Below is a small trained network, with its code and all its weights. Each question gives an input and a class and asks what happens when units are switched off, that is, made to give their printed mean instead of their output.

import numpy as np


def w(rows, s, z=0):
    codes = np.array(rows[::2]) - 128.0
    scale = np.full(codes.shape[1], s)
    scale[-1] = z or s
    return codes * scale


def f(y):
    return y / 2 * (1 + np.tanh(0.7978845608 * (y + 0.044715 * y**3)))


def log_softmax(a):
    a = a - a.max(-1, keepdims=True)
    return a - np.log(np.exp(a).sum(-1, keepdims=True))


def net(x, mask):
    res = np.array(x, float).reshape(1, 8) / 4 @ E
    y = f(res @ A[0][:, :-1].T + A[0][:, -1])
    res = res + np.where(mask, y, B[0][:, -1]) @ B[0][:, :-1]
    return log_softmax(res[-1] @ U[:, :-1].T + U[:, -1])


A, B = {}, {}
E = w([
[115,130,56,124,150,137,154],'x0',
[111,101,160,189,188,232,168],'x1',
[129,94,179,150,103,119,66],'x2',
[158,115,129,93,254,101,109],'x3',
[168,80,133,202,119,70,216],'x4',
[125,140,156,125,128,123,138],'x5',
[125,136,129,128,133,125,136],'x6',
[149,224,124,203,133,127,92],'x7',
],0.0083)
A[0] = w([
[203,72,155,188,111,79,174,47],'N0',
[149,155,120,85,102,73,134,26],'N1',
[131,187,106,42,90,68,156,58],'N2',
[63,94,107,45,109,160,176,122],'N3',
[167,116,158,143,197,138,130,2],'N4',
[68,119,154,140,142,213,154,41],'N5',
[106,85,129,165,1,153,129,82],'N6',
[82,156,92,202,112,122,91,162],'N7',
[170,124,104,132,196,116,114,81],'N8',
[231,68,105,171,110,117,158,69],'N9',
[132,117,131,89,96,72,112,131],'N10',
[103,43,184,101,111,128,131,160],'N11',
[92,161,124,74,105,220,84,48],'N12',
[81,126,139,153,153,191,174,85],'N13',
[144,127,134,144,139,88,214,72],'N14',
[138,106,124,183,140,92,190,66],'N15',
[183,207,89,165,135,112,104,202],'N16',
[166,131,134,99,202,113,115,74],'N17',
[136,84,173,143,140,204,148,135],'N18',
[173,127,122,141,216,86,110,110],'N19',
[108,211,45,133,154,142,187,150],'N20',
[95,125,118,168,162,183,179,81],'N21',
[143,67,241,167,117,97,24,156],'N22',
[77,172,72,129,49,164,197,70],'N23',
[75,66,136,87,111,117,139,72],'N24',
[152,120,186,147,165,208,137,61],'N25',
[122,25,120,85,104,79,144,119],'N26',
[112,65,139,87,118,158,75,181],'N27',
[116,112,149,153,128,194,148,34],'N28',
[98,158,141,56,144,198,79,90],'N29',
[165,111,107,127,216,105,114,84],'N30',
[94,150,157,138,148,175,182,53],'N31',
[82,153,110,170,43,191,167,66],'N32',
[71,176,132,70,137,165,98,55],'N33',
[73,143,89,114,114,37,125,94],'N34',
[166,154,109,96,76,48,147,33],'N35',
[49,81,104,64,127,129,202,89],'N36',
[102,66,152,88,116,122,150,56],'N37',
[153,141,161,221,125,117,32,140],'N38',
],0.0088,0.0041)
B[0] = w([
[52,137,83,199,159,66,121,204],'N0',
[152,76,123,178,95,141,51,149],'N1',
[169,93,71,146,77,172,27,194],'N2',
[158,178,170,164,198,158,171,214],'N3',
[123,55,149,123,76,126,84,150],'N4',
[180,81,74,162,103,136,40,174],'N5',
[99,80,206,60,115,132,137,215],'N6',
[154,157,200,83,188,127,162,185],'N7',
[122,116,176,81,97,102,130,168],'N8',
[35,176,107,169,150,78,99,183],'N9',
[171,148,92,150,141,179,78,184],'N10',
[153,180,144,140,200,169,155,204],'N11',
[59,129,107,168,145,23,106,184],'N12',
[191,95,68,134,88,145,45,182],'N13',
[56,131,75,179,132,94,143,179],'N14',
[93,176,91,169,142,41,78,181],'N15',
[156,196,193,121,194,177,168,224],'N16',
[85,2,217,77,15,99,115,177],'N17',
[190,131,83,135,118,136,93,200],'N18',
[124,92,203,71,79,131,146,202],'N19',
[107,165,120,107,140,202,183,217],'N20',
[165,94,69,143,138,164,62,187],'N21',
[134,109,28,92,47,148,216,253],'N22',
[87,37,220,75,71,110,158,191],'N23',
[136,149,196,156,185,157,112,165],'N24',
[147,109,88,135,97,148,99,184],'N25',
[170,181,162,138,194,138,155,223],'N26',
[129,191,119,162,148,125,201,202],'N27',
[139,96,113,115,104,134,56,148],'N28',
[40,159,95,217,140,41,151,204],'N29',
[93,99,234,50,71,107,113,194],'N30',
[155,102,103,126,137,140,110,153],'N31',
[98,82,211,54,111,115,106,198],'N32',
[48,138,75,194,169,24,117,170],'N33',
[172,104,90,145,123,187,38,180],'N34',
[152,106,97,161,119,157,28,183],'N35',
[152,189,191,136,174,145,148,213],'N36',
[127,154,177,168,151,149,102,157],'N37',
[162,181,147,140,130,157,182,225],'N38',
],0.0063,0.0056)
U = w([
[29,132,70,191,112,32,98,59],'0',
[232,72,67,136,78,177,2,72],'1',
[90,29,210,25,57,113,126,55],'2',
[150,130,95,104,99,157,163,254],'3',
[158,135,91,107,95,151,168,229],'4',
[194,209,182,150,152,171,143,41],'5',
],0.0093,0.01)

Each question gives the input, the list of numbers given to net, and the class t.
The units are the neurons (one row each of A and B). Each row of codes is followed by its name. A weight is (code - 128) times the scale printed after its matrix; where a second scale follows, it is the last column's (A, B and U).
mask holds one flag per neuron, in row order. A switched-off neuron (its flag False) gives its mean, the last column of its row in B, instead of its output. The means were averaged over made-up inputs and are rounded, as every weight is.
A unit's drop is (log p(t) with every unit on - log p(t) with that unit switched off) / (log p(t) with every unit on - log p(t) with every unit switched off).
The circuit of an input: a set's keep is (log p(t) with only the set's units on - log p(t) with every unit switched off) / (log p(t) with every unit on - log p(t) with every unit switched off). Starting from the 12 units with the biggest drops (on a tie, the unit counted first), units are removed one at a time, each time the one whose removal leaves the highest keep (on an exact tie, the one counted first), for as long as the keep stays at least 0.8.
units of the circuit, in order: the units of the circuit, biggest drop first
most important unit: the unit with the biggest drop
k most important neurons: the k neurons with the biggest drops, biggest first
input [0,6,5,5,-7,6,-6,4], class 0: units of the circuit, in order	(N29 N12)
input [7,-7,3,-7,-3,1,6,8], class 5: most important unit	N16
input [0,-4,-6,-7,8,0,-8,-1], class 0: units of the circuit, in order	(N0 N9)
input [-1,3,-3,-5,5,8,-5,-4], class 0: units of the circuit, in order	(N0 N15)
input [-8,-4,6,-2,-7,-2,-4,-6], class 3: units of the circuit, in order	(N22 N11)
input [-7,8,-4,1,-1,7,-1,-8], class 1: units of the circuit, in order	(N5 N13)
input [-3,-5,5,-1,-6,-8,-2,2], class 0: units of the circuit, in order	(N29 N12)
input [-6,-6,8,-7,6,-5,-6,-6], class 4: units of the circuit, in order	(N22 N11)
input [-2,-1,5,7,-3,-3,-1,0], class 2: units of the circuit, in order	(N17 N30)
input [3,5,4,-7,-3,-3,0,4], class 2: units of the circuit, in order	(N32 N6)
input [7,-8,6,8,2,-1,8,-7], class 1: 2 most important neurons	(N34 N10)
input [4,8,-6,-7,-4,-1,-2,-2], class 1: 3 most important neurons	(N5 N13 N21)
input [-5,8,3,8,-2,3,8,-4], class 1: 4 most important neurons	(N18 N5 N25 N13)
input [-2,-6,-5,0,-6,3,-1,6], class 0: units of the circuit, in order	(N33)
input [2,0,-3,-4,-1,-7,-8,0], class 2: 2 most important neurons	(N23 N32)
input [-2,-8,4,8,5,-2,-8,-8], class 1: 3 most important neurons	(N10 N35 N34)
input [-6,3,4,0,-8,4,-3,7], class 0: 3 most important neurons	(N29 N12 N33)
input [-2,-6,-5,-8,-8,4,1,-4], class 0: 3 most important neurons	(N33 N12 N29)
input [0,-3,1,-3,-5,-8,-8,7], class 5: 2 most important neurons	(N16 N7)
input [7,3,-7,-7,6,3,-2,-5], class 2: most important unit	N23
